Here is a tiny trained network, its code and every weight. The questions are about switching its units off for an input and a target symbol, where a switched-off unit gives its printed mean instead of its output.

import numpy as np


def w(rows, s, z=0):
    codes = np.array(rows[::2]) - 128.0
    scale = np.full(codes.shape[1], s)
    scale[-1] = z or s
    return codes * scale


def norm(h):
    return h / np.sqrt((h * h).mean(-1, keepdims=True) + 1e-5)


def softmax(a):
    e = np.exp(a - a.max(-1, keepdims=True))
    return e / e.sum(-1, keepdims=True)


def log_softmax(a):
    a = a - a.max(-1, keepdims=True)
    return a - np.log(np.exp(a).sum(-1, keepdims=True))


def net(x, mask):
    ids = ['ΔΘΣβγεζμ'.index(c) for c in x.split()]
    T = len(ids)
    res = E[ids] + P[:T]
    u = 0
    for l in range(3):
        r = norm(res)
        for j in range(2):
            rows = slice(4 * j, 4 * j + 4)
            q, k, v = (r @ M[l][rows].T for M in (Q, K, V))
            z = softmax(np.where(np.tri(T) > 0, q @ k.T / 4**0.5, -1e9)) @ v
            o = O[l][rows]
            res = res + np.where(mask[u + j], z, o[:, -1]) @ o[:, :-1]
        u += 2
    return log_softmax(norm(res)[-1] @ U[:, :-1].T + U[:, -1])


Q, K, V, O = {}, {}, {}, {}
E = w([
[165,116,156,162,133,195,138,116,114],'Δ',
[149,115,127,165,149,177,151,101,121],'Θ',
[166,131,162,138,159,176,96,133,132],'Σ',
[176,165,142,96,120,129,103,120,142],'β',
[162,248,137,166,186,109,178,182,173],'γ',
[91,217,14,120,133,154,138,124,49],'ε',
[104,160,175,148,141,116,111,78,113],'ζ',
[132,85,152,67,169,118,156,130,103],'μ',
],0.016)
P = w([
[70,125,81,41,123,160,140,78,211],'0',
[198,116,74,98,181,138,144,25,123],'1',
[96,186,215,65,97,254,206,93,113],'2',
[100,107,123,145,145,187,48,170,180],'3',
[211,109,78,144,173,74,130,62,80],'4',
[123,179,222,107,84,186,168,147,82],'5',
[79,97,132,180,128,133,51,196,149],'6',
[187,94,105,188,159,50,97,121,73],'7',
[127,176,217,139,74,131,144,198,60],'8',
[72,98,116,190,156,172,39,183,180],'9',
],0.013)
Q[0] = w([
[172,137,98,171,39,142,120,177,91],'L0H0',
[100,115,117,202,74,153,109,151,195],'L0H0',
[154,179,197,90,153,190,186,149,88],'L0H0',
[135,47,94,118,72,134,125,129,231],'L0H0',
[177,225,179,111,76,131,201,163,49],'L0H1',
[9,128,152,100,74,135,145,152,209],'L0H1',
[122,106,88,186,173,69,119,147,170],'L0H1',
[199,149,174,192,163,174,125,156,123],'L0H1',
],0.011)
K[0] = w([
[107,148,87,117,134,137,139,188,50],'L0H0',
[166,98,73,80,151,160,157,171,176],'L0H0',
[70,73,126,190,131,49,34,151,86],'L0H0',
[164,118,73,127,125,220,142,99,187],'L0H0',
[103,125,118,111,160,41,103,237,8],'L0H1',
[163,51,90,54,126,152,160,157,194],'L0H1',
[123,183,103,156,172,168,200,82,171],'L0H1',
[82,149,142,181,131,51,113,162,147],'L0H1',
],0.011)
V[0] = w([
[143,155,36,62,145,162,127,195,91],'L0H0',
[151,114,152,70,110,118,101,126,135],'L0H0',
[35,166,160,129,151,107,92,96,87],'L0H0',
[113,184,104,113,148,154,116,135,81],'L0H0',
[89,85,162,78,255,141,57,141,86],'L0H1',
[102,68,136,62,159,87,153,177,124],'L0H1',
[108,71,164,65,250,128,208,173,96],'L0H1',
[243,122,100,125,85,165,150,184,196],'L0H1',
],0.0076)
O[0] = w([
[104,80,107,87,186,48,101,124,144,142],'L0H0',
[110,136,87,65,103,123,112,123,130,128],'L0H0',
[76,151,193,176,127,178,134,70,118,142],'L0H0',
[105,95,164,123,190,146,98,126,127,209],'L0H0',
[109,94,185,121,185,136,95,178,99,222],'L0H1',
[62,66,161,162,119,98,229,169,112,1],'L0H1',
[151,18,203,133,209,199,172,254,133,193],'L0H1',
[166,126,68,94,27,170,107,157,116,113],'L0H1',
],0.0078,0.003)
Q[1] = w([
[150,107,117,199,148,178,94,124,55],'L1H0',
[182,111,146,132,97,106,141,77,148],'L1H0',
[156,204,150,116,106,178,113,91,77],'L1H0',
[130,119,125,89,30,186,162,149,86],'L1H0',
[5,183,184,139,137,150,103,131,149],'L1H1',
[200,102,97,183,176,69,124,84,93],'L1H1',
[89,95,93,140,139,144,32,181,176],'L1H1',
[155,117,193,196,156,142,137,86,129],'L1H1',
],0.014)
K[1] = w([
[117,86,93,249,165,97,18,98,69],'L1H0',
[201,157,161,177,187,101,177,124,146],'L1H0',
[118,206,155,233,71,80,73,150,46],'L1H0',
[159,191,60,194,71,57,83,231,182],'L1H0',
[115,8,176,118,17,88,94,40,182],'L1H1',
[93,252,98,192,167,2,114,221,21],'L1H1',
[19,100,52,24,93,62,196,98,249],'L1H1',
[53,156,199,254,51,129,130,140,99],'L1H1',
],0.0088)
V[1] = w([
[64,4,110,175,191,167,107,114,83],'L1H0',
[146,135,113,215,127,155,140,96,146],'L1H0',
[208,133,166,164,179,107,208,163,181],'L1H0',
[137,169,68,179,181,108,116,206,169],'L1H0',
[82,174,74,95,123,182,157,197,29],'L1H1',
[174,255,107,192,217,114,193,231,226],'L1H1',
[78,241,50,125,165,116,117,160,44],'L1H1',
[244,184,232,107,65,79,162,187,227],'L1H1',
],0.0076)
O[1] = w([
[143,182,90,75,135,159,102,128,163,254],'L1H0',
[101,132,123,82,152,132,150,132,121,239],'L1H0',
[82,144,100,89,94,89,135,110,95,119],'L1H0',
[143,156,153,108,104,44,148,152,158,106],'L1H0',
[120,170,125,71,83,185,131,150,88,82],'L1H1',
[204,135,54,116,184,226,126,128,181,250],'L1H1',
[108,152,95,12,140,189,94,136,98,79],'L1H1',
[177,169,159,173,170,174,214,102,201,29],'L1H1',
],0.011,0.0021)
Q[2] = w([
[178,111,133,67,51,116,164,171,107],'L2H0',
[176,136,111,162,56,83,116,129,100],'L2H0',
[146,146,145,98,226,60,148,84,61],'L2H0',
[29,121,146,147,104,124,67,148,218],'L2H0',
[147,139,129,75,206,82,118,83,12],'L2H1',
[149,149,154,121,78,167,226,95,80],'L2H1',
[144,94,95,74,149,162,160,254,103],'L2H1',
[32,107,90,168,90,186,80,204,134],'L2H1',
],0.012)
K[2] = w([
[175,147,128,137,67,180,137,165,81],'L2H0',
[132,119,130,176,78,80,152,185,88],'L2H0',
[126,185,77,114,165,77,92,133,49],'L2H0',
[83,9,96,106,68,133,146,109,221],'L2H0',
[108,211,141,91,166,114,98,103,51],'L2H1',
[181,149,91,161,117,168,139,191,53],'L2H1',
[125,94,43,41,179,143,137,152,127],'L2H1',
[67,51,114,89,27,122,163,130,173],'L2H1',
],0.014)
V[2] = w([
[87,133,41,170,129,109,164,90,74],'L2H0',
[148,114,165,158,99,137,186,143,30],'L2H0',
[138,55,194,14,210,2,211,119,162],'L2H0',
[45,205,147,110,127,182,190,180,125],'L2H0',
[134,129,216,139,200,131,64,109,165],'L2H1',
[153,107,75,147,138,134,55,211,150],'L2H1',
[173,172,166,137,15,183,126,182,105],'L2H1',
[136,215,131,105,82,41,112,60,201],'L2H1',
],0.0088)
O[2] = w([
[174,92,235,136,149,119,164,181,188,136],'L2H0',
[111,119,78,92,103,59,25,129,184,60],'L2H0',
[137,255,114,110,32,81,191,106,135,110],'L2H0',
[225,135,84,76,186,80,167,110,86,3],'L2H0',
[96,123,27,139,171,63,173,60,76,215],'L2H1',
[147,84,107,126,92,154,206,213,96,113],'L2H1',
[106,127,81,156,17,200,73,90,208,19],'L2H1',
[100,168,127,127,213,208,138,65,109,93],'L2H1',
],0.009,0.0056)
U = w([
[121,45,84,152,105,95,54,140,218,229],'Δ',
[125,92,199,135,149,164,183,241,85,100],'Θ',
[104,98,12,202,102,171,174,153,31,53],'Σ',
[86,231,175,121,94,236,119,95,102,85],'β',
[207,141,43,101,181,198,166,150,191,160],'γ',
[145,140,100,13,122,183,51,180,19,67],'ε',
[121,85,91,139,255,44,117,78,126,123],'ζ',
[140,171,84,82,76,51,177,154,167,252],'μ',
],0.0056,0.0031)

Each question gives the input, a string of symbols that net reads in full, and the target symbol t.
The units are the heads (4 rows each of Q, K, V and O). Each row of codes is followed by its name. A weight is (code - 128) times the scale printed after its matrix; where a second scale follows, it is the last column's (O and U).
mask holds one flag per head, layer by layer. A switched-off head (its flag False) gives its mean, the last column of its rows in O, instead of its output. The means were averaged over made-up inputs and are rounded, as every weight is.
A unit's drop is (log p(t) with every unit on - log p(t) with that unit switched off) / (log p(t) with every unit on - log p(t) with every unit switched off).
The circuit of an input: a set's keep is (log p(t) with only the set's units on - log p(t) with every unit switched off) / (log p(t) with every unit on - log p(t) with every unit switched off). Starting from all 6 units, units are removed one at a time, each time the one whose removal leaves the highest keep (on an exact tie, the one counted first), for as long as the keep stays at least 0.8.
circuit, biggest first: the units of the circuit, biggest drop first
unit that matters most: the unit with the biggest drop
heads that matter: for each layer, one digit per head in row order, 1 if its drop is at least 0.15 and else 0, layers parted by /
input ζ Θ ε γ ε Δ μ Θ ε, target Θ: circuit, biggest first : L0H1
input β Σ ζ Σ, target β: circuit, biggest first : L1H1, L0H1, L2H1
input Θ Θ γ Θ ε β γ Δ β, target μ: circuit, biggest first : L1H0, L2H0
input ζ Σ γ μ ε ζ ζ ε Δ Σ, target ζ: heads that matter : 01 / 00 / 01
input Θ Σ μ ζ ζ Δ Θ, target Θ: circuit, biggest first : L1H1, L2H0, L2H1, L0H0
input μ Σ ζ Δ Δ ζ Δ, target μ: circuit, biggest first : L2H0, L0H1
input ε β γ Δ μ, target γ: heads that matter : 00 / 01 / 00
input γ Θ Θ μ γ β ζ, target γ: circuit, biggest first : L1H1, L0H1
input ζ Δ β Δ, target ζ: circuit, biggest first : L2H1, L0H1
input ε ζ ζ ε μ, target ε: heads that matter : 00 / 01 / 00
input Θ Θ ε, target ζ: circuit, biggest first : L0H1, L1H1, L2H0
input μ Θ Θ Δ Θ Δ β Σ Δ Σ, target μ: heads that matter : 01 / 00 / 10
input ε μ ε β μ Θ Θ, target ε: heads that matter : 00 / 01 / 00
input ε β Θ μ γ Θ Θ β Δ γ, target ε: unit that matters most : L1H1
input β Θ μ Σ Σ, target Σ: heads that matter : 01 / 01 / 11
input μ ε Θ ζ ε Σ Δ Δ γ, target μ: circuit, biggest first : L1H0, L2H0, L0H1
input Θ Θ Δ, target γ: circuit, biggest first : L2H0, L0H0, L1H1
input Δ Θ μ ζ Σ ζ γ Σ Θ, target μ: heads that matter : 00 / 10 / 10
input ε Δ ζ Δ Δ ζ β Θ Δ, target Δ: circuit, biggest first : L0H1, L2H0, L2H1
input ε Σ γ Σ Δ β β, target ε: circuit, biggest first : L1H1
input Δ β β, target Δ: heads that matter : 00 / 10 / 10
input Θ ε Θ, target ζ: heads that matter : 11 / 01 / 01
input Θ ε ε ε, target Θ: heads that matter : 00 / 01 / 11
input ε Δ Θ Θ μ Θ Θ μ, target ε: heads that matter : 01 / 01 / 00
input μ ζ β Θ, target μ: circuit, biggest first : L2H0, L0H1, L2H1
input Δ β Θ, target Δ: heads that matter : 00 / 10 / 11
